Below are the code and all the weights of a small trained network. Each question names an input and a target symbol and asks about switching units off, where a switched-off unit gives its printed mean instead of its output.

import numpy as np


def w(rows, s, z=0):
    codes = np.array(rows[::2]) - 128.0
    scale = np.full(codes.shape[1], s)
    scale[-1] = z or s
    return codes * scale


def f(y):
    return np.maximum(y, 0)


def softmax(a):
    e = np.exp(a - a.max(-1, keepdims=True))
    return e / e.sum(-1, keepdims=True)


def log_softmax(a):
    a = a - a.max(-1, keepdims=True)
    return a - np.log(np.exp(a).sum(-1, keepdims=True))


def net(x, mask):
    ids = ['ΞΦβγδεημσψ'.index(c) for c in x.split()]
    T = len(ids)
    res = E[ids] + P[:T]
    u = 0
    for l in range(2):
        r = res
        for j in range(2):
            rows = slice(2 * j, 2 * j + 2)
            q, k, v = (r @ M[l][rows].T for M in (Q, K, V))
            z = softmax(np.where(np.tri(T) > 0, q @ k.T / 2**0.5, -1e9)) @ v
            o = O[l][rows]
            res = res + np.where(mask[u + j], z, o[:, -1]) @ o[:, :-1]
        u += 2
        y = f(res @ A[l][:, :-1].T + A[l][:, -1])
        res = res + np.where(mask[u : u + 12], y, B[l][:, -1]) @ B[l][:, :-1]
        u += 12
    return log_softmax(res[-1] @ U[:, :-1].T + U[:, -1])


Q, K, V, O, A, B = {}, {}, {}, {}, {}, {}
E = w([
[90,114,93,91,172],'Ξ',
[164,209,156,87,143],'Φ',
[50,27,170,173,191],'β',
[79,102,60,202,231],'γ',
[90,137,85,34,168],'δ',
[68,218,182,63,179],'ε',
[106,144,122,67,42],'η',
[218,79,251,112,80],'μ',
[197,160,88,157,97],'σ',
[187,6,145,197,66],'ψ',
],0.016)
P = w([
[7,163,117,66,254],'0',
[62,124,130,61,223],'1',
[88,115,125,70,210],'2',
[97,121,137,89,181],'3',
[117,118,146,93,158],'4',
[124,128,152,97,143],'5',
[141,132,154,100,132],'6',
[133,143,147,110,131],'7',
[159,132,159,114,114],'8',
[161,112,167,131,97],'9',
[152,133,157,131,99],'10',
[148,151,154,114,102],'11',
[137,140,159,123,96],'12',
],0.0056)
Q[0] = w([
[145,90,109,94,134],'L0H1',
[149,70,177,207,146],'L0H1',
[104,68,209,30,195],'L0H2',
[55,131,124,254,110],'L0H2',
],0.0069)
K[0] = w([
[195,101,141,51,108],'L0H1',
[129,132,67,103,124],'L0H1',
[254,147,136,164,28],'L0H2',
[79,114,161,202,205],'L0H2',
],0.0076)
V[0] = w([
[90,157,73,112,153],'L0H1',
[164,76,153,171,101],'L0H1',
[111,78,93,254,7],'L0H2',
[126,126,79,76,63],'L0H2',
],0.0067)
O[0] = w([
[161,211,160,108,183,189],'L0H1',
[100,255,156,162,194,49],'L0H1',
[145,134,58,69,254,4],'L0H2',
[42,129,111,183,83,142],'L0H2',
],0.0069,0.004)
A[0] = w([
[75,93,128,117,118,196],'L0N1',
[100,119,66,147,218,165],'L0N2',
[102,122,64,156,143,171],'L0N3',
[111,62,149,118,91,99],'L0N4',
[254,27,74,221,65,182],'L0N5',
[213,50,140,213,162,17],'L0N6',
[192,222,97,205,104,180],'L0N7',
[84,139,105,64,77,242],'L0N8',
[66,112,197,167,165,166],'L0N9',
[125,24,60,130,147,173],'L0N10',
[211,217,176,142,205,250],'L0N11',
[192,172,147,223,59,225],'L0N12',
],0.0077,0.0023)
B[0] = w([
[125,91,108,153,125,207],'L0N1',
[156,127,116,135,168,210],'L0N2',
[171,148,121,38,132,164],'L0N3',
[94,92,115,146,154,199],'L0N4',
[135,196,114,102,192,243],'L0N5',
[82,173,142,145,180,203],'L0N6',
[254,110,169,114,107,154],'L0N7',
[90,72,122,182,46,254],'L0N8',
[143,87,161,58,145,185],'L0N9',
[66,156,63,106,163,214],'L0N10',
[86,175,191,168,85,179],'L0N11',
[155,118,112,123,212,210],'L0N12',
],0.0084,0.0055)
Q[1] = w([
[72,87,63,57,254],'L1H1',
[205,194,114,157,104],'L1H1',
[68,221,115,217,90],'L1H2',
[144,139,164,206,140],'L1H2',
],0.0064)
K[1] = w([
[127,156,107,182,154],'L1H1',
[223,77,2,179,131],'L1H1',
[42,31,72,36,91],'L1H2',
[136,95,120,49,45],'L1H2',
],0.0061)
V[1] = w([
[170,2,46,232,228],'L1H1',
[56,162,130,120,157],'L1H1',
[30,90,100,140,181],'L1H2',
[198,175,136,143,91],'L1H2',
],0.0064)
O[1] = w([
[219,2,97,51,82,173],'L1H1',
[129,142,241,191,145,207],'L1H1',
[38,126,104,244,147,255],'L1H2',
[147,157,119,12,102,18],'L1H2',
],0.0075,0.0047)
A[1] = w([
[155,214,106,118,92,254],'L1N1',
[155,92,112,104,255,230],'L1N2',
[132,86,56,162,148,136],'L1N3',
[115,86,95,37,200,196],'L1N4',
[116,110,105,183,133,43],'L1N5',
[168,115,55,150,201,155],'L1N6',
[133,74,53,152,161,77],'L1N7',
[44,181,96,97,208,137],'L1N8',
[105,87,54,79,56,227],'L1N9',
[182,106,211,161,182,162],'L1N10',
[217,84,186,94,165,64],'L1N11',
[183,166,129,85,177,93],'L1N12',
],0.0091,0.0036)
B[1] = w([
[253,20,150,230,29,147],'L1N1',
[183,31,101,172,119,249],'L1N2',
[60,134,87,70,176,187],'L1N3',
[243,158,136,237,122,207],'L1N4',
[148,126,146,23,100,166],'L1N5',
[53,100,91,155,207,198],'L1N6',
[49,113,126,58,205,185],'L1N7',
[149,228,142,119,146,199],'L1N8',
[136,143,45,153,82,177],'L1N9',
[170,126,166,38,132,193],'L1N10',
[96,210,29,65,77,170],'L1N11',
[7,106,148,87,104,159],'L1N12',
],0.0062,0.013)
U = w([
[96,135,173,1,138,199],'Ξ',
[205,111,211,251,123,126],'Φ',
[108,62,187,123,131,4],'β',
[115,138,130,130,136,16],'γ',
[77,110,83,192,67,229],'δ',
[77,205,196,173,185,121],'ε',
[49,220,40,36,148,111],'η',
[122,212,70,135,137,122],'μ',
[220,174,66,165,100,200],'σ',
[153,191,41,177,206,100],'ψ',
],0.0068,0.0038)

Each question gives the input, a string of symbols that net reads in full, and the target symbol t.
The units are the heads (2 rows each of Q, K, V and O) and the neurons (one row each of A and B). Each row of codes is followed by its name. A weight is (code - 128) times the scale printed after its matrix; where a second scale follows, it is the last column's (O, A, B and U).
mask holds one flag per unit, layer by layer, with each layer's heads first. A switched-off unit (its flag False) gives its mean, the last column of its rows in O or B, instead of its output. The means were averaged over made-up inputs and are rounded, as every weight is.
A unit's drop is (log p(t) with every unit on - log p(t) with that unit switched off) / (log p(t) with every unit on - log p(t) with every unit switched off).
The circuit of an input: a set's keep is (log p(t) with only the set's units on - log p(t) with every unit switched off) / (log p(t) with every unit on - log p(t) with every unit switched off). Starting from the 12 units with the biggest drops (on a tie, the unit counted first), units are removed one at a time, each time the one whose removal leaves the highest keep (on an exact tie, the one counted first), for as long as the keep stays at least 0.8.
units of the circuit, in order: the units of the circuit, biggest drop first
most important unit: the unit with the biggest drop
top k neurons: the k neurons with the biggest drops, biggest first
k most important neurons of layer l: the k neurons of layer l with the biggest drops, biggest first
heads that matter: for each layer, one digit per head in row order, 1 if its drop is at least 0.15 and else 0, layers parted by /
drop of u: that unit's drop, to one decimal
input δ Ξ δ ε γ ψ, target ψ: most important unit => L0N5
input ε β δ δ, target δ: heads that matter => 11 / 00
input ψ γ β, target ψ: units of the circuit, in order => [L0H2, L1N4, L0N10]
input Ξ β Φ β, target Φ: units of the circuit, in order => [L0N9, L1N4, L1N2, L0N8]
input δ Φ μ γ δ σ, target σ: 2 most important neurons of layer 0 => [L0N7, L0N12]
input η η γ δ γ Φ δ ε, target ε: units of the circuit, in order => [L1H1, L0N11]
input ψ ψ ψ γ ψ ε Ξ, target ψ: units of the circuit, in order => [L0H2, L1N4]
input γ β γ δ Ξ δ, target δ: heads that matter => 01 / 00
input ψ β δ σ Ξ, target σ: heads that matter => 01 / 11
input γ δ Φ β, target Φ: 2 most important neurons of layer 1 => [L1N4, L1N3]
input ψ μ ψ δ, target ψ: top 2 neurons => [L1N4, L0N2]
input ε ε η β β β ε γ δ, target ε: heads that matter => 00 / 11
input β δ Ξ, target δ: 2 most important neurons of layer 1 => [L1N10, L1N8]
input δ δ ε δ ε ε β, target ε: units of the circuit, in order => [L1H1]
input δ ψ γ σ Ξ β, target σ: 3 most important neurons of layer 1 => [L1N4, L1N11, L1N2]
input σ δ γ ψ δ ψ δ ψ Ξ, target ψ: 2 most important neurons of layer 1 => [L1N4, L1N6]
input δ μ γ ε, target ε: top 2 neurons => [L0N11, L1N2]
input δ Φ γ ε η β, target ε: top 3 neurons => [L1N8, L0N2, L0N12]
input γ ψ η β σ ψ Φ, target Φ: top 2 neurons => [L0N11, L1N1]
input δ δ ε γ δ ψ ψ γ ε μ, target Ξ: 3 most important neurons of layer 1 => [L1N10, L1N4, L1N11]
input Φ ε η δ Ξ, target ε: most important neuron of layer 0 => [L0N2]
input δ δ η γ δ β η η β, target β: drop of L1N7 => 0.2
input ε η μ δ σ δ, target σ: drop of L0N7 => 0.1
input μ Ξ δ δ δ ε ε δ Ξ, target ε: drop of L1N2 => 0.3
